Here is a tiny trained network, its code and every weight. The questions are about switching its units off for an input and a class, where a switched-off unit gives its printed mean instead of its output.

import numpy as np


def w(rows, s, z=0):
    codes = np.array(rows[::2]) - 128.0
    scale = np.full(codes.shape[1], s)
    scale[-1] = z or s
    return codes * scale


def norm(h):
    return h / np.sqrt((h * h).mean(-1, keepdims=True) + 1e-5)


def f(y):
    return y / 2 * (1 + np.tanh(0.7978845608 * (y + 0.044715 * y**3)))


def log_softmax(a):
    a = a - a.max(-1, keepdims=True)
    return a - np.log(np.exp(a).sum(-1, keepdims=True))


def net(x, mask):
    res = np.array(x, float).reshape(1, 3) / 4 @ E
    u = 0
    for l in range(4):
        y = f(norm(res) @ A[l][:, :-1].T + A[l][:, -1])
        res = res + np.where(mask[u : u + 10], y, B[l][:, -1]) @ B[l][:, :-1]
        u += 10
    return log_softmax(norm(res)[-1] @ U[:, :-1].T + U[:, -1])


A, B = {}, {}
E = w([
[101,107,170,119,5,183,117,110,118],'x0',
[129,55,129,144,77,61,202,184,64],'x1',
[89,149,230,104,180,147,161,191,96],'x2',
],0.011)
A[0] = w([
[212,93,65,125,229,126,143,121,67,192],'0.n0',
[88,144,131,189,2,185,171,119,71,4],'0.n1',
[176,76,98,43,128,135,161,123,81,65],'0.n2',
[126,65,123,189,91,30,130,204,116,53],'0.n3',
[129,176,127,97,114,169,214,77,119,30],'0.n4',
[192,113,217,98,33,100,123,73,210,71],'0.n5',
[156,196,145,145,28,76,106,196,190,25],'0.n6',
[119,80,107,83,81,87,175,216,97,55],'0.n7',
[32,208,192,146,161,139,163,145,44,121],'0.n8',
[176,205,142,135,149,208,66,117,202,174],'0.n9',
],0.0057,0.0035)
B[0] = w([
[1,81,128,152,86,153,81,139,115,254],'0.n0',
[32,131,81,167,162,131,109,168,144,180],'0.n1',
[123,147,138,194,151,177,132,126,119,130],'0.n2',
[137,249,102,179,98,108,138,135,88,209],'0.n3',
[116,159,93,81,109,64,158,122,215,105],'0.n4',
[39,125,107,219,170,83,80,142,107,158],'0.n5',
[126,97,160,222,172,145,83,155,105,114],'0.n6',
[187,225,86,166,124,173,162,137,118,194],'0.n7',
[187,103,129,74,62,48,30,30,74,200],'0.n8',
[133,179,60,167,82,162,223,153,5,248],'0.n9',
],0.0066,0.0048)
A[1] = w([
[145,88,106,135,223,71,146,140,168,59],'1.n0',
[134,125,84,122,225,75,144,126,140,118],'1.n1',
[99,85,122,142,158,99,65,162,133,95],'1.n2',
[94,76,161,121,67,206,166,127,172,49],'1.n3',
[141,151,150,158,131,111,117,123,139,102],'1.n4',
[247,43,77,159,98,119,109,88,233,30],'1.n5',
[130,136,113,159,129,107,55,137,54,99],'1.n6',
[162,116,194,64,134,108,134,139,150,4],'1.n7',
[67,94,148,65,76,139,102,105,181,55],'1.n8',
[169,46,66,93,98,121,168,119,77,84],'1.n9',
],0.011,0.004)
B[1] = w([
[32,114,148,188,34,164,113,184,137,193],'1.n0',
[107,87,164,165,22,134,63,168,177,245],'1.n1',
[162,91,107,111,151,137,133,111,174,167],'1.n2',
[75,89,91,152,122,93,68,207,194,159],'1.n3',
[140,98,151,120,128,138,135,122,159,118],'1.n4',
[123,117,187,99,175,59,79,2,88,195],'1.n5',
[83,114,73,103,124,144,145,85,128,253],'1.n6',
[126,163,113,20,151,124,127,155,73,140],'1.n7',
[127,57,75,145,138,150,144,164,133,146],'1.n8',
[159,108,89,121,126,84,167,85,146,194],'1.n9',
],0.0094,0.0054)
A[2] = w([
[72,101,146,120,65,115,89,117,188,66],'2.n0',
[135,116,140,214,165,127,97,181,179,149],'2.n1',
[123,48,170,108,219,136,157,74,168,181],'2.n2',
[109,144,222,44,195,111,135,166,93,58],'2.n3',
[131,113,244,42,144,149,108,183,107,2],'2.n4',
[125,170,111,140,138,185,124,134,165,107],'2.n5',
[89,111,167,73,119,117,176,202,91,113],'2.n6',
[115,193,75,134,133,176,157,61,96,180],'2.n7',
[159,64,186,143,41,43,165,108,190,145],'2.n8',
[147,220,142,90,143,255,74,75,203,93],'2.n9',
],0.0096,0.004)
B[2] = w([
[79,107,177,148,136,153,153,134,204,219],'2.n0',
[107,59,143,54,78,164,151,147,140,170],'2.n1',
[171,149,126,31,52,32,110,153,64,127],'2.n2',
[133,117,144,174,128,68,72,37,136,171],'2.n3',
[105,146,165,69,129,67,100,11,71,165],'2.n4',
[165,143,156,98,99,88,144,185,187,149],'2.n5',
[120,141,101,164,181,140,118,64,146,187],'2.n6',
[121,130,152,67,148,72,109,133,184,255],'2.n7',
[118,226,131,109,219,207,131,139,131,201],'2.n8',
[201,148,120,254,161,160,188,177,97,206],'2.n9',
],0.0083,0.007)
A[3] = w([
[151,201,129,162,152,125,153,158,110,86],'3.n0',
[145,135,165,112,129,140,122,141,72,82],'3.n1',
[94,130,121,78,150,110,148,134,171,168],'3.n2',
[90,132,120,147,143,116,167,147,130,204],'3.n3',
[75,127,183,104,123,154,71,178,92,120],'3.n4',
[108,139,104,104,106,125,173,60,168,212],'3.n5',
[250,183,140,131,175,235,119,150,189,70],'3.n6',
[147,93,103,168,128,114,221,152,30,4],'3.n7',
[119,67,133,34,136,140,155,131,149,157],'3.n8',
[211,87,118,83,105,77,119,162,100,84],'3.n9',
],0.012,0.0036)
B[3] = w([
[133,132,111,114,101,106,170,175,111,223],'3.n0',
[125,134,8,122,152,58,138,102,215,129],'3.n1',
[149,104,126,85,126,169,116,153,75,171],'3.n2',
[169,126,158,97,135,135,119,169,148,235],'3.n3',
[157,90,67,159,121,110,103,116,178,201],'3.n4',
[148,122,198,114,159,122,120,149,104,254],'3.n5',
[149,137,127,173,160,85,223,140,107,214],'3.n6',
[199,200,143,198,184,160,193,114,184,212],'3.n7',
[177,201,118,78,97,113,148,213,96,148],'3.n8',
[124,144,130,119,151,147,109,173,96,128],'3.n9',
],0.011,0.0059)
U = w([
[184,206,143,222,158,104,234,159,134,197],'0',
[56,49,142,195,81,180,67,175,196,169],'1',
[135,129,165,117,163,56,58,5,83,190],'2',
[158,145,158,21,116,106,121,213,59,116],'3',
[125,169,109,108,132,205,126,115,102,3],'4',
],0.015,0.0048)

Each question gives the input, the list of numbers given to net, and the class t.
The units are the neurons (one row each of A and B). Each row of codes is followed by its name. A weight is (code - 128) times the scale printed after its matrix; where a second scale follows, it is the last column's (A, B and U).
mask holds one flag per neuron, layer by layer. A switched-off neuron (its flag False) gives its mean, the last column of its row in B, instead of its output. The means were averaged over made-up inputs and are rounded, as every weight is.
A unit's drop is (log p(t) with every unit on - log p(t) with that unit switched off) / (log p(t) with every unit on - log p(t) with every unit switched off).
The circuit of an input: a set's keep is (log p(t) with only the set's units on - log p(t) with every unit switched off) / (log p(t) with every unit on - log p(t) with every unit switched off). Starting from the 12 units with the biggest drops (on a tie, the unit counted first), units are removed one at a time, each time the one whose removal leaves the highest keep (on an exact tie, the one counted first), for as long as the keep stays at least 0.8.
circuit, biggest first: the units of the circuit, biggest drop first
unit that matters most: the unit with the biggest drop
top k neurons: the k neurons with the biggest drops, biggest first
top k neurons in layer l: the k neurons of layer l with the biggest drops, biggest first
drop when u is switched off: that unit's drop, to one decimal
input [-5,1,-8], class 2: circuit, biggest first	[1.n5]
input [-2,-6,8], class 2: top 3 neurons	[2.n4; 2.n3; 0.n8]
input [-8,-6,-8], class 1: circuit, biggest first	[1.n1; 1.n0]
input [8,8,-4], class 0: top 2 neurons	[0.n0; 1.n1]
input [0,-3,-3], class 3: top 2 neurons	[2.n7; 0.n9]
input [1,3,1], class 3: top 3 neurons	[2.n7; 2.n9; 0.n9]
input [7,7,-8], class 2: top 3 neurons in layer 1	[1.n5; 1.n1; 1.n9]
input [1,1,3], class 3: top 3 neurons	[0.n8; 1.n6; 3.n8]
input [1,-3,4], class 2: top 3 neurons in layer 0	[0.n7; 0.n0; 0.n8]
input [-8,-7,-3], class 1: top 2 neurons	[1.n1; 1.n0]
input [1,6,7], class 2: top 2 neurons	[0.n9; 2.n3]
input [5,-6,-5], class 0: top 2 neurons	[2.n9; 0.n0]
input [-4,0,-4], class 1: top 3 neurons	[0.n8; 1.n1; 1.n0]
input [7,-7,-4], class 0: circuit, biggest first	[2.n9]
input [3,1,0], class 3: top 2 neurons	[1.n1; 0.n1]
input [6,-8,-7], class 0: top 2 neurons	[2.n9; 0.n9]
input [7,-4,8], class 2: top 3 neurons in layer 1	[1.n1; 1.n0; 1.n7]
input [-1,0,-1], class 3: top 2 neurons	[3.n8; 1.n1]
input [0,-3,0], class 3: top 2 neurons in layer 0	[0.n9; 0.n7]
input [4,6,8], class 2: unit that matters most	0.n9
input [-7,-5,0], class 1: drop when 1.n1 is switched off	0.2
input [-5,3,0], class 1: drop when 0.n9 is switched off	0.7
input [-8,-7,5], class 1: drop when 0.n7 is switched off	0.7
input [1,0,-3], class 3: drop when 0.n8 is switched off	0.1
input [-2,-3,2], class 3: top 2 neurons	[0.n9; 2.n7]
